Here is a tiny trained network, its code and every weight. The questions are about switching its units off for an input and a class, where a switched-off unit gives its printed mean instead of its output.

import numpy as np


def w(rows, s, z=0):
    codes = np.array(rows[::2]) - 128.0
    scale = np.full(codes.shape[1], s)
    scale[-1] = z or s
    return codes * scale


def norm(h):
    return h / np.sqrt((h * h).mean(-1, keepdims=True) + 1e-5)


def f(y):
    return y / 2 * (1 + np.tanh(0.7978845608 * (y + 0.044715 * y**3)))


def log_softmax(a):
    a = a - a.max(-1, keepdims=True)
    return a - np.log(np.exp(a).sum(-1, keepdims=True))


def net(x, mask):
    res = np.array(x, float).reshape(1, 2) / 4 @ E
    u = 0
    for l in range(2):
        y = f(norm(res) @ A[l][:, :-1].T + A[l][:, -1])
        res = res + np.where(mask[u : u + 3], y, B[l][:, -1]) @ B[l][:, :-1]
        u += 3
    return log_softmax(norm(res)[-1] @ U[:, :-1].T + U[:, -1])


A, B = {}, {}
E = w([
[124,98,119,83,91,234,105,141,144,123,157,124],'x0',
[166,45,255,108,189,129,16,115,115,103,143,129],'x1',
],0.0094)
A[0] = w([
[120,177,100,161,161,4,177,115,119,135,105,126,77],'L0N1',
[128,134,126,130,135,114,131,121,129,124,125,122,4],'L0N2',
[130,136,157,147,197,19,111,110,112,129,112,130,43],'L0N3',
],0.014,0.0042)
B[0] = w([
[135,128,144,159,79,121,158,162,139,130,134,156,253],'L0N1',
[6,127,54,95,207,130,60,103,92,123,136,172,122],'L0N2',
[146,86,179,156,93,122,122,173,148,124,129,160,227],'L0N3',
],0.022,0.015)
A[1] = w([
[30,201,69,188,139,16,187,137,90,152,123,180,7],'L1N1',
[97,77,175,173,228,4,47,122,93,124,89,174,106],'L1N2',
[217,146,213,187,69,76,191,132,146,119,105,119,53],'L1N3',
],0.018,0.0016)
B[1] = w([
[250,62,165,111,205,56,98,197,135,216,120,43,167],'L1N1',
[216,158,55,128,157,56,207,190,138,234,119,48,167],'L1N2',
[48,155,101,101,143,190,102,51,118,69,132,157,253],'L1N3',
],0.016,0.029)
U = w([
[159,99,181,130,1,186,150,199,173,150,148,156,225],'0',
[225,137,93,85,232,64,155,123,202,223,88,74,108],'1',
[15,175,113,95,144,180,103,18,171,54,107,193,118],'2',
[85,199,131,122,84,25,90,73,51,126,82,72,2],'3',
],0.0087,0.0042)

Each question gives the input, the list of numbers given to net, and the class t.
The units are the neurons (one row each of A and B). Each row of codes is followed by its name. A weight is (code - 128) times the scale printed after its matrix; where a second scale follows, it is the last column's (A, B and U).
mask holds one flag per neuron, layer by layer. A switched-off neuron (its flag False) gives its mean, the last column of its row in B, instead of its output. The means were averaged over made-up inputs and are rounded, as every weight is.
A unit's drop is (log p(t) with every unit on - log p(t) with that unit switched off) / (log p(t) with every unit on - log p(t) with every unit switched off).
The circuit of an input: a set's keep is (log p(t) with only the set's units on - log p(t) with every unit switched off) / (log p(t) with every unit on - log p(t) with every unit switched off). Starting from all 6 units, units are removed one at a time, each time the one whose removal leaves the highest keep (on an exact tie, the one counted first), for as long as the keep stays at least 0.8.
units of the circuit, in order: the units of the circuit, biggest drop first
top k neurons: the k neurons with the biggest drops, biggest first
k most important neurons of layer l: the k neurons of layer l with the biggest drops, biggest first
drop of u: that unit's drop, to one decimal
input [-3,0], class 2: units of the circuit, in order => (L1N3)
input [0,3], class 2: top 3 neurons => (L1N3, L1N1, L0N2)
input [2,3], class 2: 2 most important neurons of layer 1 => (L1N1, L1N2)
input [1,-4], class 1: units of the circuit, in order => (L0N3, L1N1)
input [0,-3], class 2: top 2 neurons => (L1N3, L1N2)
input [3,-4], class 1: top 3 neurons => (L0N3, L1N3, L0N1)
input [-2,-8], class 1: top 2 neurons => (L1N1, L0N3)
input [1,5], class 1: top 2 neurons => (L0N1, L1N2)
input [0,8], class 1: top 2 neurons => (L0N1, L1N2)
input [-4,-5], class 1: top 3 neurons => (L1N1, L0N3, L0N2)
input [4,7], class 1: top 2 neurons => (L0N1, L1N3)
input [-4,8], class 1: top 2 neurons => (L1N2, L0N1)
input [2,4], class 1: 2 most important neurons of layer 0 => (L0N1, L0N3)
input [0,5], class 1: units of the circuit, in order => (L0N1)
input [-8,0], class 0: top 2 neurons => (L0N1, L0N3)
input [-2,-1], class 2: top 2 neurons => (L1N3, L1N2)
input [3,-2], class 2: 2 most important neurons of layer 1 => (L1N1, L1N2)
input [1,-7], class 1: top 2 neurons => (L0N3, L1N1)
input [6,8], class 1: top 2 neurons => (L0N1, L1N3)
input [1,0], class 2: drop of L1N1 => 0.0
input [-3,-2], class 2: drop of L0N2 => -0.1
input [-2,-2], class 2: drop of L0N1 => -0.1
